Below are the code and all the weights of a small trained network. Each question names an input and a target symbol and asks about switching units off, where a switched-off unit gives its printed mean instead of its output.

import numpy as np


def w(rows, s, z=0):
    codes = np.array(rows[::2]) - 128.0
    scale = np.full(codes.shape[1], s)
    scale[-1] = z or s
    return codes * scale


def f(y):
    return np.maximum(y, 0)


def softmax(a):
    e = np.exp(a - a.max(-1, keepdims=True))
    return e / e.sum(-1, keepdims=True)


def log_softmax(a):
    a = a - a.max(-1, keepdims=True)
    return a - np.log(np.exp(a).sum(-1, keepdims=True))


def net(x, mask):
    ids = ['ΔΣθξτω'.index(c) for c in x.split()]
    T = len(ids)
    res = E[ids] + P[:T]
    u = 0
    for l in range(2):
        q, k, v = (res @ M[l].T for M in (Q, K, V))
        z = softmax(np.where(np.tri(T) > 0, q @ k.T / 2**0.5, -1e9)) @ v
        res = res + np.where(mask[u], z, O[l][:, -1]) @ O[l][:, :-1]
        u += 1
        y = f(res @ A[l][:, :-1].T + A[l][:, -1])
        res = res + np.where(mask[u : u + 12], y, B[l][:, -1]) @ B[l][:, :-1]
        u += 12
    return log_softmax(res[-1] @ U[:, :-1].T + U[:, -1])


Q, K, V, O, A, B = {}, {}, {}, {}, {}, {}
E = w([
[93,90,198],'Δ',
[197,192,154],'Σ',
[118,79,163],'θ',
[245,73,109],'ξ',
[56,127,254],'τ',
[116,87,177],'ω',
],0.0096)
P = w([
[169,237,58],'0',
[111,178,195],'1',
[147,176,220],'2',
[164,160,233],'3',
[178,170,254],'4',
[201,159,241],'5',
],0.0033)
Q[0] = w([
[88,168,2],'0.h0',
[114,156,19],'0.h0',
],0.0086)
K[0] = w([
[38,1,196],'0.h0',
[36,84,210],'0.h0',
],0.01)
V[0] = w([
[8,117,255],'0.h0',
[160,79,137],'0.h0',
],0.0083)
O[0] = w([
[118,254,3,251],'0.h0',
[128,48,118,133],'0.h0',
],0.0087,0.0019)
A[0] = w([
[58,185,56,47],'0.n0',
[52,175,163,114],'0.n1',
[150,206,90,43],'0.n2',
[86,36,211,129],'0.n3',
[159,169,85,82],'0.n4',
[24,214,77,131],'0.n5',
[116,201,62,27],'0.n6',
[131,24,142,160],'0.n7',
[151,174,80,86],'0.n8',
[187,198,183,3],'0.n9',
[101,161,2,170],'0.n10',
[98,170,154,183],'0.n11',
],0.0091,0.0068)
B[0] = w([
[81,193,62,167],'0.n0',
[153,52,43,202],'0.n1',
[17,205,94,155],'0.n2',
[193,217,108,255],'0.n3',
[43,160,136,143],'0.n4',
[181,39,50,236],'0.n5',
[29,196,42,156],'0.n6',
[216,172,146,207],'0.n7',
[35,159,103,150],'0.n8',
[226,61,169,136],'0.n9',
[44,48,2,198],'0.n10',
[123,101,77,244],'0.n11',
],0.0083,0.006)
Q[1] = w([
[2,80,168],'1.h0',
[133,31,14],'1.h0',
],0.0079)
K[1] = w([
[142,234,254],'1.h0',
[163,240,43],'1.h0',
],0.0065)
V[1] = w([
[81,121,1],'1.h0',
[34,205,32],'1.h0',
],0.0063)
O[1] = w([
[90,135,29,253],'1.h0',
[150,253,23,240],'1.h0',
],0.0052,0.022)
A[1] = w([
[145,204,92,215],'1.n0',
[61,87,196,53],'1.n1',
[117,199,122,78],'1.n2',
[213,191,159,35],'1.n3',
[122,83,207,204],'1.n4',
[80,208,102,45],'1.n5',
[216,172,144,39],'1.n6',
[75,2,227,28],'1.n7',
[46,216,83,117],'1.n8',
[120,65,89,127],'1.n9',
[156,165,91,6],'1.n10',
[173,155,142,254],'1.n11',
],0.0079,0.007)
B[1] = w([
[99,108,174,237],'1.n0',
[142,153,66,129],'1.n1',
[116,151,157,172],'1.n2',
[148,129,5,148],'1.n3',
[218,154,177,150],'1.n4',
[188,159,198,205],'1.n5',
[140,133,15,146],'1.n6',
[178,255,12,137],'1.n7',
[140,119,207,252],'1.n8',
[142,78,65,150],'1.n9',
[190,178,124,175],'1.n10',
[109,22,175,166],'1.n11',
],0.0083,0.027)
U = w([
[129,134,7,184],'Δ',
[145,131,253,211],'Σ',
[121,126,150,178],'θ',
[205,138,80,3],'ξ',
[157,202,71,44],'τ',
[129,131,104,166],'ω',
],0.0071,0.0072)

Each question gives the input, a string of symbols that net reads in full, and the target symbol t.
The units are the heads (2 rows each of Q, K, V and O) and the neurons (one row each of A and B). Each row of codes is followed by its name. A weight is (code - 128) times the scale printed after its matrix; where a second scale follows, it is the last column's (O, A, B and U).
mask holds one flag per unit, layer by layer, with each layer's heads first. A switched-off unit (its flag False) gives its mean, the last column of its rows in O or B, instead of its output. The means were averaged over made-up inputs and are rounded, as every weight is.
A unit's drop is (log p(t) with every unit on - log p(t) with that unit switched off) / (log p(t) with every unit on - log p(t) with every unit switched off).
The circuit of an input: a set's keep is (log p(t) with only the set's units on - log p(t) with every unit switched off) / (log p(t) with every unit on - log p(t) with every unit switched off). Starting from the 12 units with the biggest drops (on a tie, the unit counted first), units are removed one at a time, each time the one whose removal leaves the highest keep (on an exact tie, the one counted first), for as long as the keep stays at least 0.8.
circuit, biggest first: the units of the circuit, biggest drop first
most important unit: the unit with the biggest drop
top k neurons: the k neurons with the biggest drops, biggest first
k most important neurons of layer l: the k neurons of layer l with the biggest drops, biggest first
drop of u: that unit's drop, to one decimal
input τ τ ω τ Σ θ, target Σ: circuit, biggest first -> (1.h0)
input τ θ ξ, target τ: top 2 neurons -> (0.n10, 0.n6)
input τ τ Δ, target τ: circuit, biggest first -> (0.h0, 1.h0, 1.n5, 0.n6)
input τ τ Σ ω, target Σ: 2 most important neurons of layer 0 -> (0.n5, 0.n1)
input τ ξ τ Δ τ, target τ: 3 most important neurons of layer 0 -> (0.n3, 0.n7, 0.n10)
input ξ ξ ξ ω, target ξ: top 3 neurons -> (1.n7, 1.n3, 1.n8)
input Δ τ Δ τ Σ, target Σ: 2 most important neurons of layer 1 -> (1.n3, 1.n6)
input ξ τ τ τ Δ τ, target ξ: 2 most important neurons of layer 1 -> (1.n3, 1.n7)
input τ ξ τ Δ, target τ: 3 most important neurons of layer 0 -> (0.n3, 0.n7, 0.n10)
input Δ τ Δ Δ Δ, target Δ: 2 most important neurons of layer 0 -> (0.n5, 0.n3)
input Σ τ ω, target Σ: 3 most important neurons of layer 1 -> (1.n4, 1.n11, 1.n9)
input ξ τ ξ, target ξ: top 3 neurons -> (1.n7, 1.n8, 1.n3)
input Δ ω τ, target Δ: 2 most important neurons of layer 1 -> (1.n8, 1.n5)
input τ τ τ, target τ: top 3 neurons -> (0.n5, 1.n5, 1.n8)
input θ Σ Δ, target Σ: top neuron -> (0.n10)
input Δ τ ω θ, target Δ: 2 most important neurons of layer 0 -> (0.n3, 0.n10)
input τ Σ ξ ω, target τ: top 3 neurons -> (0.n3, 0.n7, 0.n10)
input τ θ ω τ ω θ, target τ: 4 most important neurons of layer 0 -> (0.n10, 0.n6, 0.n0, 0.n2)
input τ τ ω, target τ: 2 most important neurons of layer 0 -> (0.n5, 0.n10)
input τ Δ Σ τ θ, target Σ: most important unit -> 0.n5
input ξ Δ τ, target ξ: drop of 1.n0 -> 0.2
input Δ τ θ, target Δ: drop of 0.h0 -> 1.9
input Σ Σ ω ξ, target Σ: drop of 0.n9 -> 0.0
input τ θ ξ ξ, target τ: drop of 0.n1 -> 0.1
